Below is a small trained network, with its code and all its weights. Each question gives an input and a target symbol and asks what happens when units are switched off, that is, made to give their printed mean instead of their output.

import numpy as np


def w(rows, s, z=0):
    codes = np.array(rows[::2]) - 128.0
    scale = np.full(codes.shape[1], s)
    scale[-1] = z or s
    return codes * scale


def f(y):
    return np.maximum(y, 0)


def softmax(a):
    e = np.exp(a - a.max(-1, keepdims=True))
    return e / e.sum(-1, keepdims=True)


def log_softmax(a):
    a = a - a.max(-1, keepdims=True)
    return a - np.log(np.exp(a).sum(-1, keepdims=True))


def net(x, mask):
    ids = ['γδεζθλπφω'.index(c) for c in x.split()]
    T = len(ids)
    res = E[ids] + P[:T]
    u = 0
    for l in range(3):
        q, k, v = (res @ M[l].T for M in (Q, K, V))
        z = softmax(np.where(np.tri(T) > 0, q @ k.T / 2**0.5, -1e9)) @ v
        res = res + np.where(mask[u], z, O[l][:, -1]) @ O[l][:, :-1]
        u += 1
        y = f(res @ A[l][:, :-1].T + A[l][:, -1])
        res = res + np.where(mask[u : u + 8], y, B[l][:, -1]) @ B[l][:, :-1]
        u += 8
    return log_softmax(res[-1] @ U[:, :-1].T + U[:, -1])


Q, K, V, O, A, B = {}, {}, {}, {}, {}, {}
E = w([
[101,170,163,154,163,55,134],'γ',
[111,27,140,150,129,152,167],'δ',
[152,165,178,124,76,94,196],'ε',
[53,180,106,204,92,162,123],'ζ',
[120,141,153,161,121,158,161],'θ',
[60,102,102,115,58,63,130],'λ',
[195,152,134,150,138,127,115],'π',
[176,138,162,185,105,2,173],'φ',
[104,51,224,78,130,103,151],'ω',
],0.023)
P = w([
[241,11,32,92,156,201,224],'0',
[16,73,44,145,120,37,171],'1',
[85,106,106,117,82,50,202],'2',
[59,141,47,190,168,149,181],'3',
[29,88,73,211,150,83,184],'4',
[123,111,124,134,127,105,222],'5',
[93,142,73,184,178,133,198],'6',
[207,134,233,154,90,151,253],'7',
[180,92,189,153,119,112,234],'8',
[184,146,125,175,166,175,211],'9',
],0.0046)
Q[0] = w([
[164,191,255,109,254,36,81],'L0H0',
[49,140,125,127,121,46,150],'L0H0',
],0.0049)
K[0] = w([
[28,1,228,80,106,178,206],'L0H0',
[136,122,147,68,105,174,112],'L0H0',
],0.007)
V[0] = w([
[58,109,124,210,26,24,248],'L0H0',
[246,92,44,149,254,139,189],'L0H0',
],0.0033)
O[0] = w([
[89,80,99,192,131,254,163,254],'L0H0',
[155,117,168,159,170,142,140,98],'L0H0',
],0.0093,0.0079)
A[0] = w([
[75,98,163,69,117,139,102,249],'L0N0',
[100,125,145,60,111,76,128,153],'L0N1',
[119,160,101,188,113,128,128,251],'L0N2',
[87,160,110,126,126,105,115,227],'L0N3',
[116,133,77,162,68,139,54,183],'L0N4',
[255,253,132,69,139,69,143,209],'L0N5',
[98,117,138,194,43,138,116,85],'L0N6',
[195,96,82,157,105,108,105,117],'L0N7',
],0.0094,0.0019)
B[0] = w([
[255,85,100,91,119,44,150,168],'L0N0',
[195,122,174,108,155,195,130,152],'L0N1',
[150,122,129,81,13,82,190,219],'L0N2',
[98,174,91,158,115,221,154,156],'L0N3',
[201,115,140,105,95,113,141,164],'L0N4',
[92,51,68,145,150,149,126,157],'L0N5',
[146,98,48,100,181,119,98,254],'L0N6',
[229,118,111,129,162,127,111,146],'L0N7',
],0.0087,0.0088)
Q[1] = w([
[171,60,90,131,114,122,157],'L1H0',
[102,104,121,163,223,141,2],'L1H0',
],0.0092)
K[1] = w([
[211,147,112,139,130,153,147],'L1H0',
[2,93,159,67,105,147,178],'L1H0',
],0.0088)
V[1] = w([
[3,41,117,40,190,249,63],'L1H0',
[101,191,214,45,17,200,123],'L1H0',
],0.0048)
O[1] = w([
[133,202,219,109,174,249,187,6],'L1H0',
[125,98,27,177,88,144,159,50],'L1H0',
],0.018,0.013)
A[1] = w([
[56,134,89,102,130,110,84,143],'L1N0',
[149,168,155,103,113,84,232,131],'L1N1',
[149,56,91,101,74,133,164,255],'L1N2',
[155,152,190,71,46,60,166,177],'L1N3',
[111,102,173,146,152,52,123,91],'L1N4',
[145,129,107,110,156,159,110,163],'L1N5',
[87,165,134,127,80,171,197,150],'L1N6',
[185,179,158,254,123,107,157,201],'L1N7',
],0.0081,0.0022)
B[1] = w([
[148,60,213,101,70,66,153,175],'L1N0',
[68,131,12,187,212,94,71,151],'L1N1',
[162,155,172,100,175,90,184,250],'L1N2',
[189,219,133,196,111,121,185,226],'L1N3',
[115,213,127,117,75,239,78,216],'L1N4',
[159,111,33,21,102,154,165,129],'L1N5',
[85,160,181,151,72,122,193,137],'L1N6',
[2,145,211,12,50,52,222,137],'L1N7',
],0.0077,0.023)
Q[2] = w([
[162,113,139,105,107,3,168],'L2H0',
[152,146,2,244,166,162,71],'L2H0',
],0.0069)
K[2] = w([
[148,77,77,135,164,182,197],'L2H0',
[60,253,105,135,57,114,102],'L2H0',
],0.0059)
V[2] = w([
[203,178,56,66,93,185,92],'L2H0',
[109,37,120,17,222,153,2],'L2H0',
],0.0059)
O[2] = w([
[182,95,38,102,158,128,8,110],'L2H0',
[106,88,74,245,125,140,118,7],'L2H0',
],0.013,0.014)
A[2] = w([
[228,124,56,142,176,94,126,123],'L2N0',
[103,118,114,83,126,189,141,250],'L2N1',
[169,164,132,140,112,117,136,153],'L2N2',
[68,148,131,155,105,185,162,51],'L2N3',
[123,206,188,100,58,171,58,130],'L2N4',
[161,119,97,177,156,2,160,166],'L2N5',
[131,110,102,123,61,98,53,59],'L2N6',
[167,125,43,74,102,134,118,127],'L2N7',
],0.0098,0.0022)
B[2] = w([
[55,75,125,144,115,228,65,168],'L2N0',
[108,42,176,208,1,178,166,131],'L2N1',
[170,117,70,109,142,172,99,192],'L2N2',
[196,67,96,133,163,105,156,132],'L2N3',
[50,97,90,242,120,115,117,178],'L2N4',
[104,107,126,94,145,72,99,253],'L2N5',
[175,140,224,137,120,161,146,176],'L2N6',
[71,65,90,192,56,72,86,165],'L2N7',
],0.0073,0.033)
U = w([
[1,161,136,111,141,124,112,254],'γ',
[131,95,107,199,153,91,184,148],'δ',
[108,195,96,92,180,87,141,195],'ε',
[104,169,70,121,40,164,138,17],'ζ',
[92,138,157,126,101,155,153,239],'θ',
[92,113,18,105,138,111,117,91],'λ',
[93,146,94,155,163,110,94,148],'π',
[105,162,181,146,90,117,88,32],'φ',
[157,135,134,101,219,105,93,188],'ω',
],0.0083,0.0021)

Each question gives the input, a string of symbols that net reads in full, and the target symbol t.
The units are the heads (2 rows each of Q, K, V and O) and the neurons (one row each of A and B). Each row of codes is followed by its name. A weight is (code - 128) times the scale printed after its matrix; where a second scale follows, it is the last column's (O, A, B and U).
mask holds one flag per unit, layer by layer, with each layer's heads first. A switched-off unit (its flag False) gives its mean, the last column of its rows in O or B, instead of its output. The means were averaged over made-up inputs and are rounded, as every weight is.
A unit's drop is (log p(t) with every unit on - log p(t) with that unit switched off) / (log p(t) with every unit on - log p(t) with every unit switched off).
unit that matters most: the unit with the biggest drop
k most important neurons: the k neurons with the biggest drops, biggest first
k most important neurons of layer l: the k neurons of layer l with the biggest drops, biggest first
input ε ε ε γ, target γ: unit that matters most -> L1N3
input δ ε θ γ ε π, target δ: 2 most important neurons -> (L1N4, L1N3)
input θ δ ε φ, target φ: 2 most important neurons -> (L1N4, L0N7)
input ε δ ε λ π π, target δ: 2 most important neurons -> (L1N3, L1N7)
input ε λ ε φ φ φ ω, target φ: 3 most important neurons -> (L1N4, L0N7, L0N6)
input ε ε ε ε ε θ δ, target δ: 4 most important neurons -> (L1N4, L1N3, L1N1, L1N2)
input ω θ ω ε, target ε: 3 most important neurons of layer 1 -> (L1N4, L1N1, L1N0)
input ε ε γ ε ε δ λ, target δ: 2 most important neurons -> (L1N4, L1N3)
input ε φ ε π ε λ, target ε: 2 most important neurons of layer 0 -> (L0N0, L0N6)
input ε ω ε ω λ λ φ ω ε λ, target φ: 2 most important neurons of layer 1 -> (L1N0, L1N4)
input λ ε ε ε ε θ ε λ φ, target φ: 2 most important neurons -> (L2N6, L1N4)
input ε λ γ π λ θ ζ, target ε: 3 most important neurons -> (L1N4, L0N2, L2N0)
input ε ε ε φ ε λ λ ω ε π, target ε: 2 most important neurons -> (L1N4, L0N6)
input ε ω λ δ ε γ ε ε ζ, target δ: most important neuron -> (L1N4)
input λ θ φ φ φ π ζ, target λ: 4 most important neurons -> (L0N6, L0N2, L0N4, L1N4)
input γ λ γ, target γ: 2 most important neurons of layer 1 -> (L1N2, L1N3)
input γ ω ζ ω θ, target θ: 3 most important neurons -> (L0N0, L0N6, L2N5)
input ε δ ω δ λ λ λ ε δ, target δ: 3 most important neurons of layer 1 -> (L1N4, L1N3, L1N1)
input ε ω θ φ λ ε λ δ ε θ, target δ: 2 most important neurons -> (L0N2, L1N3)
input π λ δ γ ε, target π: unit that matters most -> L0N5
input π λ δ ε, target π: 3 most important neurons of layer 0 -> (L0N5, L0N7, L0N2)
input γ φ δ λ, target δ: 3 most important neurons -> (L1N3, L0N2, L1N0)
input ε π φ, target ε: 2 most important neurons of layer 1 -> (L1N4, L1N7)
input φ λ φ λ ε ω, target φ: 2 most important neurons of layer 2 -> (L2N4, L2N6)
input ε ε φ λ λ π λ ε φ φ, target ε: 3 most important neurons of layer 1 -> (L1N4, L1N7, L1N2)
input θ λ ε ε δ ε, target δ: 2 most important neurons of layer 1 -> (L1N3, L1N4)
input φ ζ λ π, target φ: unit that matters most -> L2N6
